Below are the code and all the weights of a small trained network. Each question names an input and a class and asks about switching units off, where a switched-off unit gives its printed mean instead of its output.

import numpy as np


def w(rows, s, z=0):
    codes = np.array(rows[::2]) - 128.0
    scale = np.full(codes.shape[1], s)
    scale[-1] = z or s
    return codes * scale


def f(y):
    return np.maximum(y, 0)


def log_softmax(a):
    a = a - a.max(-1, keepdims=True)
    return a - np.log(np.exp(a).sum(-1, keepdims=True))


def net(x, mask):
    res = np.array(x, float).reshape(1, 5) / 4 @ E
    y = f(res @ A[0][:, :-1].T + A[0][:, -1])
    res = res + np.where(mask, y, B[0][:, -1]) @ B[0][:, :-1]
    return log_softmax(res[-1] @ U[:, :-1].T + U[:, -1])


A, B = {}, {}
E = w([
[117,149,37,93,236],'x0',
[100,124,120,118,110],'x1',
[11,114,136,237,143],'x2',
[81,101,235,78,200],'x3',
[114,121,122,122,118],'x4',
],0.011)
A[0] = w([
[126,115,159,192,140,92],'neuron 1',
[74,88,147,101,228,63],'neuron 2',
[88,119,180,77,215,108],'neuron 3',
[203,98,75,80,132,185],'neuron 4',
[116,115,157,107,94,254],'neuron 5',
[131,139,202,122,104,94],'neuron 6',
[167,136,136,193,16,183],'neuron 7',
[172,122,197,220,14,140],'neuron 8',
[154,159,13,111,146,156],'neuron 9',
[85,84,135,208,154,202],'neuron 10',
[108,162,90,206,134,72],'neuron 11',
[83,113,107,165,134,141],'neuron 12',
[101,149,123,222,161,122],'neuron 13',
[151,123,214,101,106,196],'neuron 14',
[160,113,58,108,102,42],'neuron 15',
[75,75,254,205,132,233],'neuron 16',
[107,142,148,91,179,61],'neuron 17',
],0.013,0.0041)
B[0] = w([
[63,151,124,128,119,161],'neuron 1',
[142,186,15,137,124,213],'neuron 2',
[139,184,66,50,88,220],'neuron 3',
[145,222,171,147,51,212],'neuron 4',
[151,136,159,83,54,176],'neuron 5',
[107,84,215,110,170,174],'neuron 6',
[107,163,23,28,113,221],'neuron 7',
[73,228,24,77,114,236],'neuron 8',
[147,117,239,255,137,232],'neuron 9',
[7,144,88,228,204,207],'neuron 10',
[58,63,118,147,240,180],'neuron 11',
[97,89,162,168,178,176],'neuron 12',
[26,73,109,142,203,192],'neuron 13',
[172,59,215,62,98,200],'neuron 14',
[137,171,113,203,70,175],'neuron 15',
[41,239,242,149,101,253],'neuron 16',
[158,163,74,57,114,172],'neuron 17',
],0.0088,0.015)
U = w([
[255,190,19,71,47,143],'0',
[130,204,169,201,114,246],'1',
[96,188,23,116,173,4],'2',
[150,13,96,246,204,35],'3',
[171,51,212,4,90,84],'4',
],0.009,0.0038)

Each question gives the input, the list of numbers given to net, and the class t.
The units are the neurons (one row each of A and B). Each row of codes is followed by its name. A weight is (code - 128) times the scale printed after its matrix; where a second scale follows, it is the last column's (A, B and U).
mask holds one flag per neuron, in row order. A switched-off neuron (its flag False) gives its mean, the last column of its row in B, instead of its output. The means were averaged over made-up inputs and are rounded, as every weight is.
A unit's drop is (log p(t) with every unit on - log p(t) with that unit switched off) / (log p(t) with every unit on - log p(t) with every unit switched off).
The circuit of an input: a set's keep is (log p(t) with only the set's units on - log p(t) with every unit switched off) / (log p(t) with every unit on - log p(t) with every unit switched off). Starting from the 12 units with the biggest drops (on a tie, the unit counted first), units are removed one at a time, each time the one whose removal leaves the highest keep (on an exact tie, the one counted first), for as long as the keep stays at least 0.8.
circuit, biggest first: the units of the circuit, biggest drop first
k most important neurons: the k neurons with the biggest drops, biggest first
drop when u is switched off: that unit's drop, to one decimal
input [4,3,-6,-5,0], class 1: circuit, biggest first -> neuron 9
input [8,3,1,-2,-6], class 3: circuit, biggest first -> neuron 16; neuron 9; neuron 8
input [2,2,8,8,-3], class 2: 3 most important neurons -> neuron 2; neuron 3; neuron 9
input [-5,-1,4,-1,8], class 2: 3 most important neurons -> neuron 8; neuron 7; neuron 9
input [2,7,1,-8,8], class 3: circuit, biggest first -> neuron 16; neuron 9; neuron 11
input [-1,-6,0,5,3], class 4: circuit, biggest first -> neuron 14; neuron 9; neuron 8
input [4,7,0,0,-4], class 1: 3 most important neurons -> neuron 7; neuron 8; neuron 9
input [0,5,0,-2,1], class 0: 4 most important neurons -> neuron 16; neuron 10; neuron 13; neuron 9
input [-3,3,0,5,1], class 4: 2 most important neurons -> neuron 14; neuron 9
input [-7,-6,2,0,-4], class 2: 2 most important neurons -> neuron 8; neuron 7
input [1,-7,-7,-5,1], class 1: 4 most important neurons -> neuron 9; neuron 3; neuron 8; neuron 2
input [1,1,0,-8,2], class 1: 4 most important neurons -> neuron 9; neuron 3; neuron 2; neuron 15
input [-7,-6,2,0,2], class 2: 2 most important neurons -> neuron 8; neuron 7
input [-5,4,0,6,-3], class 4: circuit, biggest first -> neuron 14
input [-7,8,3,0,-6], class 2: 4 most important neurons -> neuron 8; neuron 7; neuron 9; neuron 4
input [-2,5,-7,8,-2], class 4: drop when neuron 10 is switched off -> 0.0
input [1,-7,-4,4,-5], class 0: drop when neuron 3 is switched off -> 0.1
input [3,-2,-4,-4,-5], class 1: drop when neuron 9 is switched off -> 0.4
